[128 = 0]
[23] [145 135 121 108 124  98 112  77 114 141 169 116 161 166 154 142  81 149
  71 168 148 116 101 140 134  96 132 147 110  89  99 166 123]
[28] [146 157 100 144  83 114 175 159 100 189 143 107 130 192 111 132 130 115
 170 150 121 115 161 132 137 172  93 117 133 103  56 104 103]
[23] [156 205  92 116  82 102 163 110  73 148 149 105 169 203  99 132 103  98
 150 186 155 109 137 133 158 156 138 136  99  81   4  77  91]
[23] [111  67 141 109 157 127  82 160 184 146 127 183 114 117 172 158 117 166
  45 122 133 149  98 163  89  50 125 156 121 113 171 177 126]
[13] [152 148 137 150 139 158  70 157 181 106 111 165  59 127  48 121 169 168
 127 148 163 129 147 168 174  95 110 130  69 100 182 133 156]
[21] [121 114 116 132 118 146 167 155 118 141 109 131 125 139 133 132 128 121
 159 114 111 135 157 109 122 138 119 126 148 131 112 116 117]
[13] [155 137 135 132  98 104 122  99 103 176 151  89 118 114  99 112 154 140
 109 129 140 124 124 131 147 129 115 138 132 122 100 152 151]
[23] [136  99 129 149 126 146 141 128 134 148 129 120  99 143 124 129 128 160
 144 123 109 125 159 115 134 129  90 116 136 125 168 166 139]
[13] [148 197 119 145 129  86  89 143 135 106 181  62 164  87 116  71 156  84
 126 103 175  90  82 167 195 182 156 107 159 133 110 108 207]
[20] [154 116  96 143 160 118 104  99 116 137 175 103 142 158 149 123  88 116
  85 150 163 123 132 121 124 102 138 167 145  83 115 212 208]
[13] [115 165 151 117 137 141 109 112 141  57  99 148 127  96  99 120 143 123
 151 130 131 125 111 133 148 139 155 106  92 155 158  69 100]
[17] [137  95 123 107 143 139 108  97 138 130 131 166 124 170 146 163  79 176
  65 169 143 140 130 132 117  46 126 167  92  77 133 185 116]
[17] [ 92  74 116 121 164 150 135 207 182 103 117 158 151 117 207 137  99 131
 111  78 117 132 118 138 121 103 136 123 179 129 169 139 140]
[28] [140 124 152 134 157 142  72  81 144  91 121 140  90  92  88 120 146 151
 102 139 147 137 122 128 133  93 138 142  91 132 190 163 164]
[17] [113 106 135 127 146 118  99 158 149 154 120 170 107 120 134 149 147 109
 100 133 127 152 114 149  63 110 131 150 117 138 131 131 119]
[21] [128 147 108 131 153 133 130  92  86 108 115 146 130 150 107 140 115  66
 148 169 139 148 147  95  70 136 165 164 104 126  83 118 132]
[17] [126 155  93 111 120 100 160 129  78 136 147  95 194 134 160 118 105  58
 126 124 148 126 113 112 118 151 174 154 170 120  24 104 145]
[20] [128 134 136 155 105  99 125 175 122 207 129 122  89 106  91 121 202  86
 153 115 114 142 133 146  75 181 103 125 140 164 100 104 129]
[28] [111  96 135 155 125 148 162 160 128 157 100 139  87 128 120 136 157 118
 186 108  81 142 169 104  81 168  92 107 144 166 159 119 108]
[21] [125 148 126 107 148 144 128  68 106  59 115 138 155 135 128 133  89 120
 129 155 139 129 125 101 135 110 169 140 100 121 123 115 116]
[23] [154 122 102 150 129 134 122 155 151 156 157 130 111 196 127 137 102 163
 118 156 143 112 155 151 155 110  88 130 118  70 135 176 151]
[20] [141 120 116 127 102 149 163 147 132 138 126 113 129 155 131 125 112 175
 140 118 125 114 155 125 188 115 100 115 141  98 125 138 124]
[13] [132 103 118 171 128 153 159 170 147 143 133 106 100 151 134 116 131 150
 184 102  98 111 174 117 150 168  74  88 163 133 185 154 153]
[21] [119 113 122 141 113 123 150 180 133 183 121 145 108 151 130 144 147 116
 149 127 105 138 147 137  87 150  98 123 136 135 109 114 100]
[28] [111 104 126 105 139 140 144 124 130 102 117 137 158 122 172 136  95 136
 112 112 121 132 119 113 129 102 147 134 146 127 132 132 117]
[17] [123 114 127 119 110 138 169 115 106 134 117 117 140 136 143 132 113 141
 146 119 106 128 144 101 133 132 120 121 143 133 117 124 103]
[21] [123 134 131 124 127 124 126 127 131 130 124 149 125 151 126 145 121 129
 130 150 121 130 126 136 108 129 123 125 103 126 125 113  94]
[28] [118 111 160 121 138 137 104 113 137 110 103 133 105  54 109 114 168 133
 115  95 126 146 113 120 122 112 145 134 131 166 168 128 144]
[21] [120 130 138 113 101  82 138 122 129 172 164 119 162 163 177 149 102 147
 104 144 102 109  91 156 110 148 100  99 127 130 113 119  64]
[28] [123 112 153 146 150 138 100 118 147 106 122 120  98  75 113 109 160 134
 135 100 120 131 124 122 127 137 125 114 136 164 200 146 164]
[23] [125 158 164 120 119 101 117  51 103 103 140  96 143  91 118 114 139 124
 136 133 111 115  93 117 127 167 138  98 112 175 150 104 103]
[28] [125 117 138 133 147 137 111 114 142 105 128 130 119 114 131 125 125 140
 123 123 126 127 125 125 130 121 128 122 125 136 171 146 142]
[17] [104  85 134 119 134 128 144 137 135 150 118 158 129 144 171 159 108 135
 118 129  94 142 128 121  71 118 114 128 132 141 141 136  84]
[20] [147 142 102 131 116 138 153 125 124 120 148 112 148 191 139 130  81 157
 138 150 137 103 150 127 182 124 110 117 125  80 114 143 127]
[13] [154 113 133 152 116 150 128 111 120 159 120 120  71 133  74 123 155 162
 142 137 126 136 172 113 140 116  92 136 113 116 151 168 152]
[21] [121 120 119 144 119 124 140 197 146 167 126 132 115 128 132 126 156 111
 147 105 119 130 137 146 115 153 108 119 154 136 118 113 132]
[13] [133  98 125 138 131 173 167  92 101 109 100 116 108 128 115 124 116 149
 165 118 108 137 180  69 140 119 119 132 140 130 154 158 144]
[23] [145 115 123 145 109 144 151 135 141 147 140 115 111 174 129 131 109 186
 146 134 112 107 159 130 172 129  75 100 126 101 161 157 119]
[17] [110 118 117 135 153 130 117 178 141 132 113 158 120 114 133 134 147  77
 131 116 133 149 128 134  76 133 148 148 141 142 115 113 144]
[17] [140 165 117 115 146  66  69 104 136 130 197 115 180 152 166 130  91 105
  54 167 171 106  60 179 122 120 155 142 114  96  94 149 149]
[21] [136 135 145 112 107 120 126 110 149 106 152  95 157 119 154 112 106 192
 105 110 128  94  98 148 211 117 113  91 136 118 163 136 119]
[23] [122 114 132 116 116 140 158 116 117 118 118 115 144 118 147 125 115 147
 136 108 112 125 133 107 149 124 127 119 147 135 131 125 114]
[13] [128 100 122 117 110 133 157 147 137 146 136 113 147 139 168 130 103 170
 112 105 118 117 130 129 164 107 108 119 159 109 129 150 122]
[20] [124 115 129 118 164 136  97 104 142  84 131 138 140 111 149 127 103 133
  91 127 147 132 110 125 131  90 157 147 126 119 157 159 159]
[28] [112  77 132  91 117 177 184 100 106 110  74 159 132 135 149 157  90 174
 128 122 101 153 162  75 127  66 133 149 126 119 124 134  74]
[17] [149 140 102 111  93 157 183 111  62 137  92 105 134 117  82 113 139 110
 151 120 151 149 174  76 164 105 159 176 145 104  30 113 149]
[28] [122  81 107 143 121 178 199 140  97 158  83 153  92 178 121 157 114 131
 187 137  87 155 211  69  83 126  97 142 135 122 117 142 100]
[20] [114 131 140 140 129 124 118 173 146 141 113 142 105  98 111 123 174 103
 149 108 118 137 124 144 102 156 124 116 133 161 139  95 123]
[20] [138 136 135 126 155  94  71  77 125 129 164 127 134 125 131 132 118 114
  72 162 153 130  91 144  93 110 148 153 104 121 131 167 154]
[20] [134 135 153 151 107  80 105 122 128 200 159 113  98 128 110 131 171 124
 127 142 105 123 110 156  81 176  85 104 115 159 139 131 108]
[21] [131 146 128 133 147 103  89 113 125 133 146 136 126 126 118 131 136  91
 107 153 146 134 107 143  87 134 146 146 109 131 115 132 144]
[20] [146 121 158 129  56 102 155 112 114 218 142  97 101 139 107 133 159 195
 129 130  92 116 133 141 148 145  57  95 120 135 123 132  70]
[13] [126  96 107 141 128 137 164 161 134 145 144 103 145 150 175 124 100 141
 139 100 112 114 147 117 147 137 104 114 179 115 138 161 151]
[21] [104  92 136 113 145 150 136 140 136 107  97 150 130  93 152 134 128 126
 120  98 117 148 127 110 108 102 148 140 146 147 146 127 125]
[23] [148 147 110 155 131 123 116 142 126 153 143 129 103 165  94 129 138 110
 143 158 143 126 151 139 117 145 112 136 111 106 112 139 151]
[13] [130  97 110 134 138 149 126 187 173 137 131 152 118 162 152 140 107 165
 109 122 136 124 144 152 151  90 104 131 137  87 152 160 142]
[20] [115 132 159 112 155 120  88  69 158  64 143 144 146 131 160 141  86 168
  99 152 117 109  84 143 133 116 131  95  87 139 208 134  90]
[17] [ 98  93 126 120 152 114 136 144 159 116 155 137 173 158 225 150  67 141
 107 120  98 111  98 139 103 133 116  99 154 132 170 146  98]
[23] [128 136 144 122 148  92  78  80 115 137 146 135 127 105 121 134 140  95
  85 155 141 142  91 137  67 123 154 155 103 145 119 142 137]
[28] [134 111 165 118 105 155 142  79 132  97 111 102 114  89 115 111 133 209
 136  99 106 115 133 107 201 110 105  94 126 145 198 141 115]
[117 139 124 126 107 148 159 190 160 113 110 144 133 154 136 132 122 156
 165 114 113 111 140 148 175 143 104  87 128 120 139  79  82] : [21]
[109 135 104 134 173 114  77 223 197 119 143 192 134 167 162 152 113  93
  97 148 155 128 100 195  88 116 139 136 111 100 131 113 130] : [13]
[128  71 142 125 111 128 148 130 127 170 135  88 127  78 161 111 141 166
 102  68 109 130 126 111 148 109 108 128 190 144 152 180 162] : [21]
[126 127 134  95  87 125 171 104 109 137 123 120 160 149 152 142  98 170
 122 132 110 119 123 120 159 114 117 115 125 117  98 109  64] : [23]
[158 143 106 163  75 102 171 165 109 220 169  71 120 178 116 114 145 135
 166 127 115 101 159 140 157 188  64  99 160 109  84 138 136] : [21]
[110 101 113 120 150 178 168 128 102  83  76 142 131 103 131 126 119  98
 162 101 122 156 167  67 114 111 167 157 155 140 117 121 147] : [21]
[136 110 133  73  90 159 176  75  89 104  94 109 162  98 134 123 101 185
  99 104 137 137 135  85 203  54 156 157 141 104  85 132 111] : [28]
[115 109 127 101  89 147 201 125 124 128 115 135 160 192 178 159  66 194
 151 136  82 110 146 113 161 121  89  89 126 110 128 107  30] : [28]
[120 107 122  98 118 144 159 135 138 101 126 120 172 132 183 129  81 173
 107 101 125 115 118 123 185  91 133 120 156 106 130 134 113] : [23]
[161 126 141 127 124 121 106  59 116 110 166  54 142  77 125  84 125 174
  87 100 155 105 108 116 213 103 134 129 157 118 160 196 209] : [21]
[117  98 135 157 165 132 108 143 167 112 148 123 117 124 163 123 118 137
 135 109 108 115 125 134 115 149 104  97 150 147 216 167 159] : [20]
[106 101 147 105 105 111 152 114 114 174 114 158 129 146 153 167 121 139
 117 145  87 146 119 123  60 123 110 128 111 148 109 111  41] : [13]
[153 113 131 148 130 123 105 109 119 156 147  89 103  88 103 100 159 133
 107 107 146 131 133 120 143 119 123 148 153 128 140 185 205] : [21]
[118 132 129 107 159 117 112  51  90  96 125 147 152 131 140 149  95  87
 103 169 134 148 110  98  61 111 177 165  99 136 103 134 114] : [21]
[118 116 143 137 140 133 112 134 139 132 111 151  97 110 111 135 154 120
 136 127 116 143 131 129  90 133 123 128 115 152 156 124 121] : [28]
[140 133 127 117  98 137 156 108 113 132 125 114 135 148 122 129 112 166
 134 134 123 118 142 118 171 117 113 120 122 109 114 127 104] : [28]
[143 112 129 127 120 170 130 127 116 140  78 160  71 115  60 134 164 144
 132 136 142 164 176 106 127  77 130 173  99 111 112 137 138] : [17]
[128 119 106 109 146 126 112 152 141 119 137 140 156 129 159 131 103 121
  78 123 163 133 110 143 139  80 159 164 143  92  97 149 161] : [17]
[141 169 112 129  97 130 151 157 138 122 137 120 143 179 119 126 111 152
 156 143 134  99 138 152 194 147 106  96 114  95 106  91  97] : [23]
[114 123 143 125 122 126 124 152 153 138 116 161 113 141 130 148 135 144
 132 136 108 130 122 149 107 132 107 109 104 139 149 103  77] : [13]
[142 147 102 137 134 126 118 159 139 131 144 134 132 164 123 129 116 118
 123 147 155 120 135 150 144 122 129 139 122  90 102 132 150] : [23]
[127 144 111 130 158 117  86 178 165 100 149 128 151 106 146 108 129  99
  96 108 171 119  95 166 153 117 161 140 150 111 125 130 189] : [17]
[109  99 157  97 104 119 128 133 142 167 105 173 115 125 140 164 138 165
  93 135 102 148 109 146  88  92 111 132 100 139 127 111  48] : [23]
[123 154 122 125 167 111  71 147 159  84 146 140 150 104 139 116 127  91
  93 127 169 123  84 163 130 120 172 140 125 123 133 120 171] : [23]
[145 132 124 163 106 115 136 164 155 174 166 104 109 178 130 125 129 166
 152 133 110  95 143 159 159 169  59  79 134 113 162 147 125] : [20]
[112 110 161 126 143 122 109  94 149 105 134 132 126 111 153 134 119 157
 118 124 100 120 102 131 113 133 115  97 117 160 203 139 102] : [20]

<19> [145 103 104 115 141  81 149 135 104 117 160 156 136 130 172  76 153 155
 130 123 130 137 163 136 123 169 155 136 146 109 112 132 151]
<23> [130 150  97 127 131 144  98 118 131 127 140 153 100 106 123 135 167 160
  77  37 167  67 102 131  52 165 119 127 194 128 119 102 117]
<19> [135 124 108 159 105 125 109 168 109 130 136 120 103 137 100 101 104 103
 165 167  99 155 116 130 191 125  87 136 118 161 151 153 114]
<31> [126 131 140  46 201 129 128 103 109  99 136 160 150 101 220 114 164 172
  70 128 159 152 173 219 111 183 181 135 120 111 125 136 167]
<31> [119 136 136 165 124 118 124 172 125 125 121 110 134 145 103 144  94 103
 178 134 108 125 106  87 155 106  99 119 117 125 139 136 120]
<17> [118 135 178  55 197 169  86 175 109 111 104 156 105 103 200 156 134 136
  96 107 147 159 145 188 163 159 172 121 110 109 169 150 156]
<27> [129 151 106 117 135 143 112 103 129 117 137 134 122 112 129 125 152 143
  86 114 147 116 118 175  98 150 114 131 140 153 125 122 123]
<28> [127 110  89 157 126  87 140 115  99 135 156 115 159 134 118  74  94 139
 177 187 106 135 141 116 149 134  93 158 146 130 113 143 123]
<17> [103 148 119 148 139 135 126  82 133 139 124  99 169 120  98 148  96 141
 139 137 136  88 106 109  86 109  91 142 153 123 108 115 110]
<23> [103 124 169 106 173 120 154 103 129 127 110 106 191 131 157 153  92 135
 154 169 125 137 150 118 129 104 150 132 101  89 116 131 145]
<23> [ 86 117 178  79 179 180 114  53 123 169  89  95 178  98 140 160  58 147
 135 208 134 139 148 142 141  91 136 167 126  99 130 139 124]
<17> [122 128 153 102 152 145 115 141 124 127 114 134 124 120 151 143 123 129
 121 127 133 140 135 142 143 131 146 127 119 117 142 135 137]
<31> [111 153 166 116 180 131 112 194 116  96 111 124 142 133 161 163 106 111
 153 126 122 147 120 142 166 130 128 109  89 115 156 148 146]
<28> [121  90 166 104 118 166 115 108 136 180  99 132 106 115 123 149 107 135
 126 118 135 118 140  80 130 103 164 143 158  90 135 121 121]
<27> [115 112 165 135 135 109 163 127 136 134 111 103 172 148 130 147  91 112
 176 169 107 143 143  84 150  87 144 123  93  97 120 132 137]
<27> [111 151 125 102 176 145 100 116 115 119 128 135 140 103 153 139 127 157
 102 106 153 106 122 162  98 156 122 138 154 120 129 127 132]
<23> [122 118 123  97 163 133 108 122  97 131 135 136 134 109 160 101 112 149
 128 165 129 150 150 169 155 153 129 154 138 126 138 149 137]
<28> [117 180 163 102 168 180  74 193 143  99  99 154  83 110 149 206 164 125
  73   4 169  87  84 145  88 152 141  87 139 119 161 112 133]
<27> [105 107 184  98 154 176  93 144 125 169  88 130 111 111 137 173  87 132
 140 107 138 116 128  83 143 107 156 138 154  79 152 131 125]
<17> [134 139 119 137 136  79 176 121 132  90 146 118 176 150 148 112 143 123
 140 162 115 150 145 150 126 130 132 114  81 135 106 130 148]
<23> [ 99 152 106  95 174 179  75  57 106 146 127 120 143  79 128 125 101 172
  89 153 158 103 118 193  98 151  88 173 179 144 129 132 110]
<31> [138 134  88 161 121  74 156 129 127 108 161 138 149 142 128 106 155 146
 134  83 135  89 124  98  72 151 120 119 158 116  95 108 133]
<19> [136 146 111 134 116 133 124 126 132 112 135 126 117 129 117 121 144 118
 110 139 125 140 118 167 135 134 109 122 109 165 133 132 123]
<31> [148 134  98 187  92  76 147 188 138 109 153 147 108 157 107 126 166 121
 146  27 130  76 101  50  79 143 123  94 161 111 111 101 126]
<27> [140 122  92 142 110 110 133 116 117 127 151 131 125 129 119  89 135 134
 130 148 121 134 133 142 132 142 110 140 138 149 120 132 123]
<23> [115  87 173  77 146 176 104 104 117 178  97 129 115 104 146 135  89 138
 129 170 129 154 157 125 170 110 163 159 139  99 149 144 128]
<27> [181  79  90 181   7 110 145 159 140 157 148 142  43 159  65  69 159  84
 145 140  89 163 129  85 186 111 124 122 122 175 138 132 106]
<31> [137  88 113 118 108 128 130  93 116 163 138 135 117 119 125  87 120 145
 130 160 124 138 154 120 140 131 139 158 157 123 121 133 123]
<28> [131 169 115 144 121 131 129 127 155 102 130 133 122 130 114 161 171 129
  87  52 153  83  94 131  60 137 119  99 136 140 116  99 123]
<28> [142 112 141 132  81 120 181  76 172 140 121 120 137 145 110 141 159 119
 106 124 129 124 140 100  90  93 165 111 105 124  98 100 128]
<19> [126 149 125 128 121 185  61 164 124 139 113 139  63 107 101 151 129 119
 102  82 141 111  89 143 139 139  99 128 157 155 166 132 105]
<27> [115  86 154 122 109 157 127  83 130 187 104 106 133 121 101 130  74 125
 157 189 113 139 144  86 159  82 134 160 139 109 130 134 111]
<28> [141 142 167 105 125 130 158 148 161  94 111 135 123 145 154 163 173 101
  95 109 130 158 136 156 131 117 175  84  58 135 134 122 151]
<17> [165 132  51 177  67  81 149 128 129 107 177 142 103 145  97  65 181 126
 115 114 119 123 119 142 108 158  96 122 140 179 107 119 118]
<23> [114 131 127 103 182 110 130 120 101 111 138 128 171 119 172 111 111 151
 139 163 130 143 150 163 136 151 129 144 124 114 123 144 147]
<19> [128  96 174  83 152 106 180  99 143 131 117 139 166 135 184 140 145 145
 119 125 138 138 177 108 104 120 209 119 108  70 103 115 162]
<28> [125 126 144 120 127 146 120 128 138 139 115 133 116 123 126 150 132 130
 116  97 139 112 123 110 112 122 142 123 141 114 131 118 126]
<19> [132 108 163  97 135 136 138 134 135 135 113 139 121 129 156 140 136 126
 120 123 131 146 150 123 140 122 175 121 112 104 134 129 144]
<17> [132 112 149 114 110 154 122 125 137 148 111 128 104 126 121 136 125 115
 121 143 123 148 134 127 155 110 145 129 115 132 142 133 124]
<31> [120 131 161 120 135 157 107 161 128 132 103 120 112 128 125 155 104 104
 141 142 118 150 119 130 173 109 127 122 102 131 157 143 126]
<19> [110 149  51 213 121  81 121 116  98 131 167  95 174 134  67  88  74 143
 196 152 112  74  90  83 101 133  24 160 189 142 100 127  95]
<17> [128 134 118 148 166  46 173 171 111  81 157 134 186 155 173 110 134 138
 173 112 120 122 144 103 111 153 138 109 115  90 103 128 160]
<27> [130 142  97 114 145 142  91 129 109 122 143 150 103 104 139 111 148 154
  93  93 150 109 119 167 106 171 113 140 170 142 134 128 124]
<17> [136 118 118 129 141 112 104 193 104 123 142 162  95 126 152 114 142 141
 137  62 136 109 126 102 127 167 138 124 171 102 141 130 137]
<28> [112 147  90 139 148 154  66 130  96 142 138 130 110  98 107 115 101 153
 128 112 142  91  98 140 117 157  70 159 195 142 141 135 103]
<31> [131 158  99 117 115 140 150  29 160 118 138 119 152 114 114 131 172 150
  55 128 156 104 123 185  49 131 122 129 127 163  92  99 120]
<23> [149  86 149 116  76 172 101 151 141 177 107 156  42 121 108 135 146 116
 106  78 133 127 128  84 147 118 167 127 160 118 153 121 115]
<19> [135 121 121 130 124 114 136 135 122 123 136 130 128 134 134 110 131 125
 136 145 119 144 137 135 145 133 129 129 118 134 129 135 133]
[123  98 157 126 124 142 112 160 123 162 109 136 103 127 125 144 104 125
 154 102 125 117 129  65 145 113 149 132 156  88 143 129 125] : <17>
[128  93 134 131 126 121 119 155 104 152 128 131 118 130 131 104  94 125
 172 156 109 147 144  96 177 124 131 147 141 109 141 147 128] : <31>
[120  99 185 120  99 147 172  78 163 159  90  88 157 146 105 157  91  93
 152 216 100 172 151 103 169  50 157 128  61 122 124 131 126] : <17>
[129 163 126 151 113 132 133 134 155 107 123 120 125 138 103 163 151 112
 109  85 136 103  96 124  92 118 113  99 114 146 123 109 120] : <31>
[131 136  98 122 117 126 148  48 141 130 143 122 151 117 119 111 152 152
  87 142 144 113 135 161  75 134 122 141 140 147  96 110 122] : <31>
[104 165 132 108 177 141 121  95 127 106 123 112 172 113 145 150 117 144
 109 145 143 120 121 178 103 134 111 132 116 134 122 128 132] : <17>
[118 121 160 124 120 149 135 107 149 150 103 114 135 129 114 163 113 121
 130 125 130 117 125  94 117  93 144 124 124 109 125 116 122] : <23>
[119 130 135 125 139 128 133 115 126 127 124 115 149 128 130 130 111 127
 139 159 122 138 133 136 138 118 123 134 114 128 126 134 129] : <23>
[110 106 168  98 160 144 119 123 129 159 106 143 134 113 155 164 117 158
 125  67 155  85 138  68  84 126 174 133 178  56 121 109 136] : <19>
[131 112 107 139 131 103 128 139 105 132 146 133 134 130 133  93 115 138
 155 145 118 132 139 117 144 143 118 144 147 121 125 139 130] : <27>
[128 125 122 139 128  84 183  88 137 113 141 109 186 146 135 113 127 130
 145 173 117 138 149 126 113 114 134 126  97 123  95 123 140] : <19>
[117  96 161 112 153 130 116 162 106 151 114 135 127 126 152 131  90 132
 167 133 120 137 146  87 165 123 152 140 143  82 144 143 137] : <28>
[125 164 120 116 135 150 121  92 149 113 126 130 129 114 125 153 162 141
  72  89 157  99 109 166  69 139 123 117 134 146 117 107 123] : <19>
[146 115  88 127 132 100 116 157  96 119 161 158 106 123 152  74 149 148
 128 113 129 133 142 146 138 177 126 140 160 132 130 139 137] : <19>
[133 156  88 163  89 149 107 107 138 128 136 113 104 124  71 122 133 114
 110 137 125 117  91 154 121 122  70 132 134 187 131 125  97] : <23>
[150  81 107 119 100 114 133 116 116 158 147 158  97 123 137  81 150 151
 119 112 132 125 156 104 122 150 159 147 174 111 118 123 130] : <31>
[146 125  79 122 133 115  99 157  86 112 162 151  97 117 147  60 139 137
 125 159 118 164 140 195 178 180 102 149 137 168 148 159 131] : <23>
[128 132 149 143 119 111 158 137 154 121 119 124 143 147 124 161 141 118
 134  87 131 105 121  80  94 108 149 101 117 102 113 106 134] : <23>
[134 130 112 114 118 135 138  74 140 131 135 131 131 118 127 118 154 145
  87 128 143 120 135 156  91 135 135 135 137 142 110 114 125] : <31>
[141 129 174  75 116 179 129 116 158 122  97 133  93 123 146 156 161 100
  71 155 129 187 144 198 168 110 174 108  56 161 155 136 139] : <28>
[147 149  82 145  69 141 147  49 156 122 143 107 122 128  78 101 160 113
  80 188 121 151 119 200 120 115  91 132  93 212 112 122 105] : <17>
[129 162  83 141 136 113 126 106 123 100 154 127 144 122 123 110 149 144
 105 122 139 110 113 173  91 156  92 130 138 160 112 122 124] : <17>
[126 130 108 142 142  85 155 120 115 109 149 118 172 139 139 101 118 135
 155 164 116 136 141 134 129 135 114 134 117 127 109 135 138] : <27>
[101 154 183 108 172 138 149 115 152 110  96 105 181 133 149 193 112 121
 128 129 137 123 126 126 105  97 149 106  84 100 121 118 143] : <27>
[117 136 163 142 122 103 196  88 164 112 111  84 200 159 118 159 110  99
 155 193 106 151 139 114 128  69 139 107  49 125 102 121 138] : <27>
[111 138 153  99 151 175  99 109 130 142 104 121 124 107 131 158 110 132
 107 136 140 128 122 152 131 119 129 137 129 128 143 131 122] : <17>
